Below are the code and all the weights of a small trained network. Each question names an input and a target symbol and asks about switching units off, where a switched-off unit gives its printed mean instead of its output.

import numpy as np


def w(rows, s, z=0):
    codes = np.array(rows[::2]) - 128.0
    scale = np.full(codes.shape[1], s)
    scale[-1] = z or s
    return codes * scale


def f(y):
    return np.maximum(y, 0)


def softmax(a):
    e = np.exp(a - a.max(-1, keepdims=True))
    return e / e.sum(-1, keepdims=True)


def log_softmax(a):
    a = a - a.max(-1, keepdims=True)
    return a - np.log(np.exp(a).sum(-1, keepdims=True))


def net(x, mask):
    ids = ['αγδεζθλμξτψ'.index(c) for c in x.split()]
    T = len(ids)
    res = E[ids] + P[:T]
    u = 0
    for l in range(2):
        q, k, v = (res @ M[l].T for M in (Q, K, V))
        z = softmax(np.where(np.tri(T) > 0, q @ k.T / 3**0.5, -1e9)) @ v
        res = res + np.where(mask[u], z, O[l][:, -1]) @ O[l][:, :-1]
        u += 1
        y = f(res @ A[l][:, :-1].T + A[l][:, -1])
        res = res + np.where(mask[u : u + 4], y, B[l][:, -1]) @ B[l][:, :-1]
        u += 4
    return log_softmax(res[-1] @ U[:, :-1].T + U[:, -1])


Q, K, V, O, A, B = {}, {}, {}, {}, {}, {}
E = w([
[248,36,107,96,75,100,83,113],'α',
[152,122,109,162,143,117,197,162],'γ',
[132,151,160,140,170,117,174,151],'δ',
[124,95,95,113,138,172,169,84],'ε',
[141,172,137,158,126,105,151,179],'ζ',
[95,68,126,78,123,123,171,87],'θ',
[135,137,175,117,158,117,126,173],'λ',
[104,158,168,94,112,137,106,125],'μ',
[66,140,167,56,141,132,110,82],'ξ',
[152,41,126,109,215,118,191,153],'τ',
[75,109,217,54,211,136,141,104],'ψ',
],0.014)
P = w([
[189,150,176,182,83,137,177,137],'0',
[38,181,98,3,188,9,179,155],'1',
[125,131,110,2,163,83,181,184],'2',
[72,56,200,165,219,94,142,143],'3',
[93,161,144,111,193,86,206,115],'4',
[107,153,128,25,173,91,148,163],'5',
],0.0083)
Q[0] = w([
[177,107,191,69,99,75,147,201],'L0H0',
[124,97,174,2,236,89,236,166],'L0H0',
[200,135,90,182,33,133,43,38],'L0H0',
],0.0095)
K[0] = w([
[124,98,145,155,42,129,162,95],'L0H0',
[234,90,181,145,11,100,132,107],'L0H0',
[18,164,87,150,147,126,176,187],'L0H0',
],0.011)
V[0] = w([
[161,176,58,199,63,61,62,192],'L0H0',
[84,220,104,117,80,225,181,25],'L0H0',
[169,202,216,155,253,98,128,216],'L0H0',
],0.0068)
O[0] = w([
[142,120,101,135,10,110,137,84,111],'L0H0',
[114,177,101,112,158,173,137,49,4],'L0H0',
[42,121,138,152,121,181,141,216,164],'L0H0',
],0.012,0.0037)
A[0] = w([
[126,190,55,153,11,168,110,139,141],'L0N0',
[90,74,184,28,146,85,71,206,1],'L0N1',
[1,146,154,173,234,210,158,145,77],'L0N2',
[103,195,90,107,143,167,128,95,130],'L0N3',
],0.0064,0.0017)
B[0] = w([
[75,212,166,217,200,96,173,135,139],'L0N0',
[172,179,50,167,17,159,92,91,255],'L0N1',
[136,132,45,36,163,254,107,181,249],'L0N2',
[162,207,172,147,67,169,65,38,148],'L0N3',
],0.0067,0.008)
Q[1] = w([
[66,99,200,247,166,102,147,52],'L1H0',
[154,129,128,90,137,68,144,104],'L1H0',
[134,73,138,187,93,72,50,99],'L1H0',
],0.011)
K[1] = w([
[104,178,17,68,68,79,202,112],'L1H0',
[155,73,122,112,100,82,41,169],'L1H0',
[83,142,2,77,197,87,21,160],'L1H0',
],0.0078)
V[1] = w([
[121,62,73,109,191,82,248,153],'L1H0',
[187,54,45,43,175,193,64,55],'L1H0',
[1,178,218,57,183,87,113,134],'L1H0',
],0.0084)
O[1] = w([
[217,209,41,216,150,225,47,86,144],'L1H0',
[44,231,88,120,169,71,135,170,140],'L1H0',
[218,159,104,71,98,167,248,113,2],'L1H0',
],0.011,0.007)
A[1] = w([
[138,56,254,58,66,134,221,79,1],'L1N0',
[173,87,131,89,212,173,178,74,238],'L1N1',
[53,224,125,117,191,112,136,168,69],'L1N2',
[68,73,151,183,120,73,61,122,46],'L1N3',
],0.0074,0.0045)
B[1] = w([
[166,166,53,158,178,2,69,209,193],'L1N0',
[111,234,211,184,37,77,124,120,183],'L1N1',
[165,12,124,181,120,100,159,53,253],'L1N2',
[129,191,74,149,61,129,225,122,216],'L1N3',
],0.0079,0.015)
U = w([
[28,156,124,195,82,110,143,151,53],'α',
[127,73,147,157,60,164,129,78,170],'γ',
[119,201,82,133,82,183,158,154,161],'δ',
[74,100,166,147,181,84,66,79,212],'ε',
[154,94,114,130,96,94,122,137,76],'ζ',
[145,253,102,177,158,122,108,67,76],'θ',
[49,48,161,87,116,126,107,201,253],'λ',
[89,179,134,81,162,75,116,187,150],'μ',
[133,136,134,93,82,113,204,100,135],'ξ',
[69,145,85,165,178,124,51,150,104],'τ',
[150,97,46,137,107,145,168,120,52],'ψ',
],0.0058,0.0049)

Each question gives the input, a string of symbols that net reads in full, and the target symbol t.
The units are the heads (3 rows each of Q, K, V and O) and the neurons (one row each of A and B). Each row of codes is followed by its name. A weight is (code - 128) times the scale printed after its matrix; where a second scale follows, it is the last column's (O, A, B and U).
mask holds one flag per unit, layer by layer, with each layer's heads first. A switched-off unit (its flag False) gives its mean, the last column of its rows in O or B, instead of its output. The means were averaged over made-up inputs and are rounded, as every weight is.
A unit's drop is (log p(t) with every unit on - log p(t) with that unit switched off) / (log p(t) with every unit on - log p(t) with every unit switched off).
The circuit of an input: a set's keep is (log p(t) with only the set's units on - log p(t) with every unit switched off) / (log p(t) with every unit on - log p(t) with every unit switched off). Starting from all 10 units, units are removed one at a time, each time the one whose removal leaves the highest keep (on an exact tie, the one counted first), for as long as the keep stays at least 0.8.
circuit, biggest first: the units of the circuit, biggest drop first
most important unit: the unit with the biggest drop
top k neurons: the k neurons with the biggest drops, biggest first
input ζ λ ξ, target ζ: circuit, biggest first => L1N0, L1H0, L0H0, L0N0
input ψ γ γ μ δ, target ψ: circuit, biggest first => L1N2, L0N2, L0H0, L1H0
input λ α ψ μ, target α: top 4 neurons => L0N2, L1N3, L0N1, L1N2
input ε ξ τ τ λ μ, target ε: top 2 neurons => L1N2, L0N2
input ε θ γ μ ψ, target ε: circuit, biggest first => L0H0, L1N2, L1H0
input τ γ θ ξ, target τ: circuit, biggest first => L1H0, L0N2, L0H0
input ε θ δ ε λ, target ε: circuit, biggest first => L0H0, L1N2, L1H0, L1N3
input θ ζ μ θ ζ, target θ: circuit, biggest first => L1H0, L0H0
input ξ θ ξ ζ ψ, target ξ: circuit, biggest first => L1H0, L0H0, L1N2
input θ λ γ μ ζ ε, target θ: circuit, biggest first => L0H0, L1H0, L0N1
input λ ψ τ γ ψ θ, target λ: top 3 neurons => L0N2, L1N3, L1N2
input θ ξ λ, target θ: circuit, biggest first => L0H0, L0N1, L1H0
input ψ τ λ λ μ, target ψ: top 3 neurons => L1N2, L0N2, L1N1
input ζ ψ ψ, target ζ: most important unit => L1N0
input δ ψ γ ε, target δ: top 3 neurons => L0N1, L0N2, L1N2
input ψ λ ξ τ ε, target ψ: most important unit => L1N2
input ξ ξ α λ γ, target α: top 4 neurons => L0N2, L1N3, L0N1, L0N3
input τ ψ ε, target τ: circuit, biggest first => L1H0, L0H0, L1N3, L0N2
input τ δ μ, target τ: circuit, biggest first => L1H0, L0H0, L1N3, L0N2
input α γ ξ, target α: circuit, biggest first => L1H0, L1N3
input ξ θ γ λ μ γ, target ξ: top 2 neurons => L1N2, L0N1
input α α ε μ ζ, target α: top 2 neurons => L1N3, L0N2
input ε δ μ, target ε: circuit, biggest first => L0H0, L1N2, L1H0
input λ ξ ξ, target λ: top neuron => L1N3
input λ θ ξ γ, target λ: top 2 neurons => L0N2, L1N3
